Here is a tiny trained network, its code and every weight. The questions are about switching its units off for an input and a class, where a switched-off unit gives its printed mean instead of its output.

import numpy as np


def w(rows, s, z=0):
    codes = np.array(rows[::2]) - 128.0
    scale = np.full(codes.shape[1], s)
    scale[-1] = z or s
    return codes * scale


def norm(h):
    return h / np.sqrt((h * h).mean(-1, keepdims=True) + 1e-5)


def f(y):
    return np.maximum(y, 0)


def log_softmax(a):
    a = a - a.max(-1, keepdims=True)
    return a - np.log(np.exp(a).sum(-1, keepdims=True))


def net(x, mask):
    res = np.array(x, float).reshape(1, 5) / 4 @ E
    u = 0
    for l in range(4):
        y = f(norm(res) @ A[l][:, :-1].T + A[l][:, -1])
        res = res + np.where(mask[u : u + 8], y, B[l][:, -1]) @ B[l][:, :-1]
        u += 8
    return log_softmax(norm(res)[-1] @ U[:, :-1].T + U[:, -1])


A, B = {}, {}
E = w([
[141,198,30,154,221,163,63],'x0',
[174,182,71,109,59,4,109],'x1',
[130,129,129,127,127,128,129],'x2',
[54,140,110,165,175,62,201],'x3',
[119,64,166,29,227,54,68],'x4',
],0.0039)
A[0] = w([
[254,158,175,67,99,203,89,54],'L0N0',
[127,150,126,142,102,66,85,5],'L0N1',
[63,164,127,166,140,95,173,41],'L0N2',
[161,166,88,175,153,151,140,95],'L0N3',
[50,117,103,159,163,80,163,10],'L0N4',
[147,144,114,142,72,73,134,90],'L0N5',
[99,77,145,168,161,188,126,130],'L0N6',
[137,149,66,97,133,97,127,134],'L0N7',
],0.0075,0.0035)
B[0] = w([
[4,58,64,254,131,63,144,253],'L0N0',
[183,91,103,145,148,159,181,155],'L0N1',
[51,57,79,194,124,98,97,191],'L0N2',
[126,163,195,122,139,132,89,201],'L0N3',
[63,70,49,213,81,114,100,191],'L0N4',
[164,89,108,125,189,180,197,202],'L0N5',
[221,91,109,151,167,149,174,250],'L0N6',
[173,103,151,171,188,167,127,194],'L0N7',
],0.0061,0.0039)
A[1] = w([
[211,173,69,149,77,2,116,142],'L1N0',
[137,111,121,188,188,87,189,152],'L1N1',
[140,127,136,141,73,152,180,27],'L1N2',
[93,139,246,73,44,102,231,6],'L1N3',
[176,142,109,105,98,105,110,28],'L1N4',
[129,152,155,199,128,167,165,145],'L1N5',
[98,179,103,126,90,180,150,15],'L1N6',
[101,115,193,91,179,76,109,98],'L1N7',
],0.0065,0.0023)
B[1] = w([
[70,39,169,125,203,255,188,179],'L1N0',
[190,119,148,63,63,148,68,254],'L1N1',
[98,161,150,91,155,116,84,153],'L1N2',
[211,170,168,193,150,72,77,159],'L1N3',
[95,102,157,111,154,134,157,130],'L1N4',
[135,136,84,6,125,64,154,206],'L1N5',
[101,150,127,64,80,137,88,136],'L1N6',
[104,130,84,45,83,158,69,154],'L1N7',
],0.0058,0.0064)
A[2] = w([
[55,18,90,109,134,145,56,182],'L2N0',
[56,122,168,76,217,107,125,70],'L2N1',
[144,110,175,141,188,197,207,6],'L2N2',
[202,107,114,19,136,177,114,116],'L2N3',
[225,187,150,38,131,157,116,173],'L2N4',
[173,138,195,149,57,65,117,64],'L2N5',
[143,20,158,185,68,75,160,159],'L2N6',
[144,225,113,182,35,163,255,132],'L2N7',
],0.005,0.0023)
B[2] = w([
[115,188,99,147,42,98,178,255],'L2N0',
[126,110,148,123,75,194,105,146],'L2N1',
[174,103,133,80,150,142,185,153],'L2N2',
[155,178,116,73,86,90,142,193],'L2N3',
[61,145,84,192,56,85,128,171],'L2N4',
[155,98,180,163,137,157,85,148],'L2N5',
[145,196,138,192,176,113,103,235],'L2N6',
[94,71,141,2,116,151,20,164],'L2N7',
],0.0063,0.0067)
A[3] = w([
[199,225,114,173,161,99,75,232],'L3N0',
[112,104,120,91,172,37,100,55],'L3N1',
[85,105,164,109,146,103,209,148],'L3N2',
[123,112,206,151,82,121,165,113],'L3N3',
[119,255,83,139,176,178,107,59],'L3N4',
[150,55,134,115,139,148,168,129],'L3N5',
[126,222,89,138,175,130,87,32],'L3N6',
[207,116,131,89,142,157,216,5],'L3N7',
],0.0068,0.0019)
B[3] = w([
[152,153,199,130,81,97,178,254],'L3N0',
[110,136,130,159,160,254,97,157],'L3N1',
[137,128,86,149,116,186,124,166],'L3N2',
[116,88,115,133,196,118,128,213],'L3N3',
[144,43,181,126,149,71,117,205],'L3N4',
[136,154,103,139,150,150,141,200],'L3N5',
[99,107,194,144,124,117,152,180],'L3N6',
[214,149,81,122,138,105,153,225],'L3N7',
],0.0077,0.0032)
U = w([
[74,69,83,196,119,147,129,129],'0',
[191,116,104,103,165,176,179,131],'1',
[149,99,211,147,151,102,111,121],'2',
[94,122,124,45,98,155,71,121],'3',
[144,131,113,131,97,98,134,161],'4',
[109,251,126,131,124,104,166,84],'5',
[41,248,178,109,211,187,174,2],'6',
],0.019,0.025)

Each question gives the input, the list of numbers given to net, and the class t.
The units are the neurons (one row each of A and B). Each row of codes is followed by its name. A weight is (code - 128) times the scale printed after its matrix; where a second scale follows, it is the last column's (A, B and U).
mask holds one flag per neuron, layer by layer. A switched-off neuron (its flag False) gives its mean, the last column of its row in B, instead of its output. The means were averaged over made-up inputs and are rounded, as every weight is.
A unit's drop is (log p(t) with every unit on - log p(t) with that unit switched off) / (log p(t) with every unit on - log p(t) with every unit switched off).
The circuit of an input: a set's keep is (log p(t) with only the set's units on - log p(t) with every unit switched off) / (log p(t) with every unit on - log p(t) with every unit switched off). Starting from the 12 units with the biggest drops (on a tie, the unit counted first), units are removed one at a time, each time the one whose removal leaves the highest keep (on an exact tie, the one counted first), for as long as the keep stays at least 0.8.
circuit, biggest first: the units of the circuit, biggest drop first
most important unit: the unit with the biggest drop
k most important neurons: the k neurons with the biggest drops, biggest first
k most important neurons of layer l: the k neurons of layer l with the biggest drops, biggest first
input [-4,6,-1,3,0], class 1: most important unit => L1N0
input [-6,-7,3,5,-8], class 3: 2 most important neurons => [L2N7, L1N0]
input [-7,-4,4,-7,5], class 0: circuit, biggest first => [L0N0, L3N0]
input [-6,2,-6,2,-6], class 2: circuit, biggest first => [L1N3, L2N5, L2N0, L0N4]
input [-6,6,4,7,0], class 0: 2 most important neurons of layer 0 => [L0N2, L0N4]
input [5,8,2,6,-3], class 1: circuit, biggest first => [L0N0, L1N0]
input [1,-7,-7,4,0], class 1: 2 most important neurons => [L0N6, L0N0]
input [-3,-8,2,6,-5], class 1: circuit, biggest first => [L0N6, L0N0]
input [6,-5,7,-1,4], class 4: 3 most important neurons => [L1N0, L0N6, L2N3]
input [-4,-6,-3,-5,5], class 1: circuit, biggest first => [L0N6, L3N5]
input [4,-2,-3,-4,-7], class 3: 2 most important neurons => [L2N7, L2N6]
input [7,-4,0,-3,-6], class 2: circuit, biggest first => [L3N4, L0N3]
input [7,-1,6,0,7], class 2: 2 most important neurons => [L1N5, L3N4]
input [6,-2,3,-8,5], class 0: most important unit => L0N0
input [-2,-4,-7,2,6], class 4: 3 most important neurons of layer 1 => [L1N0, L1N5, L1N2]
input [-8,7,3,-3,5], class 2: 2 most important neurons of layer 1 => [L1N3, L1N5]
input [-1,5,4,3,-7], class 3: 2 most important neurons => [L2N7, L0N6]
input [1,6,5,-2,8], class 3: 2 most important neurons => [L1N7, L0N6]
input [-8,-7,0,-8,-6], class 0: 2 most important neurons => [L0N0, L3N0]
input [7,-2,2,0,-2], class 2: most important unit => L3N4
input [-4,2,-2,-2,2], class 2: 2 most important neurons => [L1N3, L1N5]
